Below are the code and all the weights of a small trained network. Each question names an input and a class and asks about switching units off, where a switched-off unit gives its printed mean instead of its output.

import numpy as np


def w(rows, s, z=0):
    codes = np.array(rows[::2]) - 128.0
    scale = np.full(codes.shape[1], s)
    scale[-1] = z or s
    return codes * scale


def f(y):
    return y / 2 * (1 + np.tanh(0.7978845608 * (y + 0.044715 * y**3)))


def log_softmax(a):
    a = a - a.max(-1, keepdims=True)
    return a - np.log(np.exp(a).sum(-1, keepdims=True))


def net(x, mask):
    res = np.array(x, float).reshape(1, 8) / 4 @ E
    y = f(res @ A[0][:, :-1].T + A[0][:, -1])
    res = res + np.where(mask, y, B[0][:, -1]) @ B[0][:, :-1]
    return log_softmax(res[-1] @ U[:, :-1].T + U[:, -1])


A, B = {}, {}
E = w([
[187,139,215,66,138,170,254,152,126,22],'x0',
[122,117,127,129,125,120,141,143,134,137],'x1',
[123,134,122,120,131,132,134,116,127,125],'x2',
[195,32,163,123,151,91,123,35,188,153],'x3',
[124,116,119,126,129,129,146,134,126,139],'x4',
[99,115,172,129,238,80,155,110,23,134],'x5',
[131,133,134,135,135,126,120,133,132,128],'x6',
[128,129,130,135,117,135,123,117,119,122],'x7',
],0.0094)
A[0] = w([
[55,161,26,177,84,119,59,143,147,168,35],'n0',
[133,161,141,102,88,178,146,171,153,100,125],'n1',
[98,63,109,162,170,75,93,89,117,146,117],'n2',
[137,120,129,138,109,110,86,117,145,128,95],'n3',
[72,172,83,117,121,137,118,145,86,143,129],'n4',
[79,143,175,136,214,101,170,139,1,101,14],'n5',
[160,98,170,118,175,64,141,81,113,161,91],'n6',
[144,160,120,127,109,189,155,186,137,99,127],'n7',
[127,141,142,93,95,162,129,170,140,99,113],'n8',
[132,122,130,141,130,124,130,122,141,143,90],'n9',
[91,121,138,118,147,125,130,140,80,105,109],'n10',
[45,174,82,144,137,113,119,176,51,128,28],'n11',
[85,144,40,145,117,128,62,129,141,174,184],'n12',
[105,150,136,143,89,197,182,191,178,76,119],'n13',
[67,136,45,151,122,139,57,139,144,168,92],'n14',
[116,163,125,126,97,197,156,200,138,77,129],'n15',
[163,118,95,130,65,129,107,97,194,168,41],'n16',
[222,65,151,122,126,122,145,66,218,115,2],'n17',
[101,78,141,132,133,80,83,84,106,155,111],'n18',
[139,158,125,123,102,192,150,178,138,103,144],'n19',
[113,95,124,136,180,102,105,86,126,160,106],'n20',
[218,65,162,117,134,126,122,70,219,139,130],'n21',
[91,98,119,153,166,59,110,65,126,153,116],'n22',
[129,137,148,113,156,129,147,122,102,126,122],'n23',
[94,138,181,126,190,102,165,143,18,122,190],'n24',
[151,154,115,107,100,124,145,120,118,137,126],'n25',
[79,146,33,158,96,128,62,137,131,169,66],'n26',
[192,104,222,101,164,145,188,123,121,85,10],'n27',
],0.0076,0.0085)
B[0] = w([
[159,174,182,79,114,167,171,190,145,138,216],'n0',
[101,110,143,100,137,153,117,105,100,157,172],'n1',
[86,95,126,125,174,128,93,82,83,149,186],'n2',
[114,136,115,128,139,123,114,118,132,117,137],'n3',
[160,136,112,134,92,118,146,157,164,97,177],'n4',
[247,188,183,88,64,154,211,255,203,107,195],'n5',
[73,83,111,126,153,111,76,80,90,145,175],'n6',
[107,122,148,110,161,165,119,91,113,168,174],'n7',
[112,120,134,116,151,131,112,115,111,147,153],'n8',
[112,124,104,145,142,105,101,109,118,124,119],'n9',
[144,129,133,144,119,139,146,136,143,105,145],'n10',
[81,118,60,204,84,76,90,109,183,78,166],'n11',
[152,138,96,142,94,95,121,146,182,73,255],'n12',
[111,124,142,110,171,153,110,91,91,162,189],'n13',
[160,149,158,118,86,136,166,158,161,96,212],'n14',
[108,112,157,101,162,152,127,123,106,157,193],'n15',
[77,95,57,180,123,90,78,76,150,112,164],'n16',
[213,173,181,87,92,157,206,230,152,121,173],'n17',
[99,107,123,131,144,131,89,88,103,157,172],'n18',
[85,131,169,83,155,177,123,94,99,184,179],'n19',
[100,100,115,125,145,134,107,92,98,150,164],'n20',
[153,141,103,161,71,102,131,179,188,72,217],'n21',
[96,89,131,132,164,128,97,78,89,162,182],'n22',
[132,139,111,130,112,113,129,148,136,118,147],'n23',
[139,121,79,175,96,83,98,124,185,84,246],'n24',
[134,123,130,149,142,135,134,129,133,139,131],'n25',
[158,159,161,112,106,140,182,175,152,121,208],'n26',
[87,110,49,196,87,79,93,114,170,69,185],'n27',
],0.0082,0.0097)
U = w([
[178,168,215,85,106,179,186,180,133,113,250],'0',
[116,107,6,193,99,57,80,116,149,75,17],'1',
[66,88,156,103,255,170,79,48,2,233,103],'2',
],0.0077,0.0024)

Each question gives the input, the list of numbers given to net, and the class t.
The units are the neurons (one row each of A and B). Each row of codes is followed by its name. A weight is (code - 128) times the scale printed after its matrix; where a second scale follows, it is the last column's (A, B and U).
mask holds one flag per neuron, in row order. A switched-off neuron (its flag False) gives its mean, the last column of its row in B, instead of its output. The means were averaged over made-up inputs and are rounded, as every weight is.
A unit's drop is (log p(t) with every unit on - log p(t) with that unit switched off) / (log p(t) with every unit on - log p(t) with every unit switched off).
The circuit of an input: a set's keep is (log p(t) with only the set's units on - log p(t) with every unit switched off) / (log p(t) with every unit on - log p(t) with every unit switched off). Starting from the 12 units with the biggest drops (on a tie, the unit counted first), units are removed one at a time, each time the one whose removal leaves the highest keep (on an exact tie, the one counted first), for as long as the keep stays at least 0.8.
units of the circuit, in order: the units of the circuit, biggest drop first
unit that matters most: the unit with the biggest drop
top k neurons: the k neurons with the biggest drops, biggest first
drop of u: that unit's drop, to one decimal
input [8,-2,-1,8,6,5,7,-6], class 1: unit that matters most -> n27
input [5,-7,4,1,-2,4,-4,6], class 1: top 2 neurons -> [n27; n24]
input [-7,-5,5,0,5,-1,-8,-5], class 0: top 2 neurons -> [n0; n26]
input [1,8,7,3,5,8,7,5], class 1: top 2 neurons -> [n24; n5]
input [-5,8,-6,-6,-4,0,-4,6], class 0: top 2 neurons -> [n0; n26]
input [4,4,5,2,4,6,5,4], class 1: top 2 neurons -> [n24; n27]
input [-5,-4,2,0,3,-6,-2,7], class 0: top 2 neurons -> [n0; n26]
input [-4,-8,7,0,-2,-3,-3,-1], class 0: top 2 neurons -> [n24; n0]
input [-6,4,-2,4,5,1,-6,-7], class 2: top 3 neurons -> [n24; n2; n22]
input [1,6,6,7,-7,3,0,-2], class 1: top 2 neurons -> [n21; n19]
input [0,-8,-8,-6,-7,6,2,-3], class 1: top 4 neurons -> [n24; n11; n0; n26]
input [-7,-7,-3,3,2,7,-2,2], class 2: drop of n5 -> 0.0
input [7,-6,-4,7,1,7,2,2], class 1: drop of n27 -> 0.7
input [1,4,7,6,-7,2,-1,2], class 1: units of the circuit, in order -> [n5]
input [-7,1,5,-2,0,-7,-1,-1], class 0: drop of n26 -> 0.1
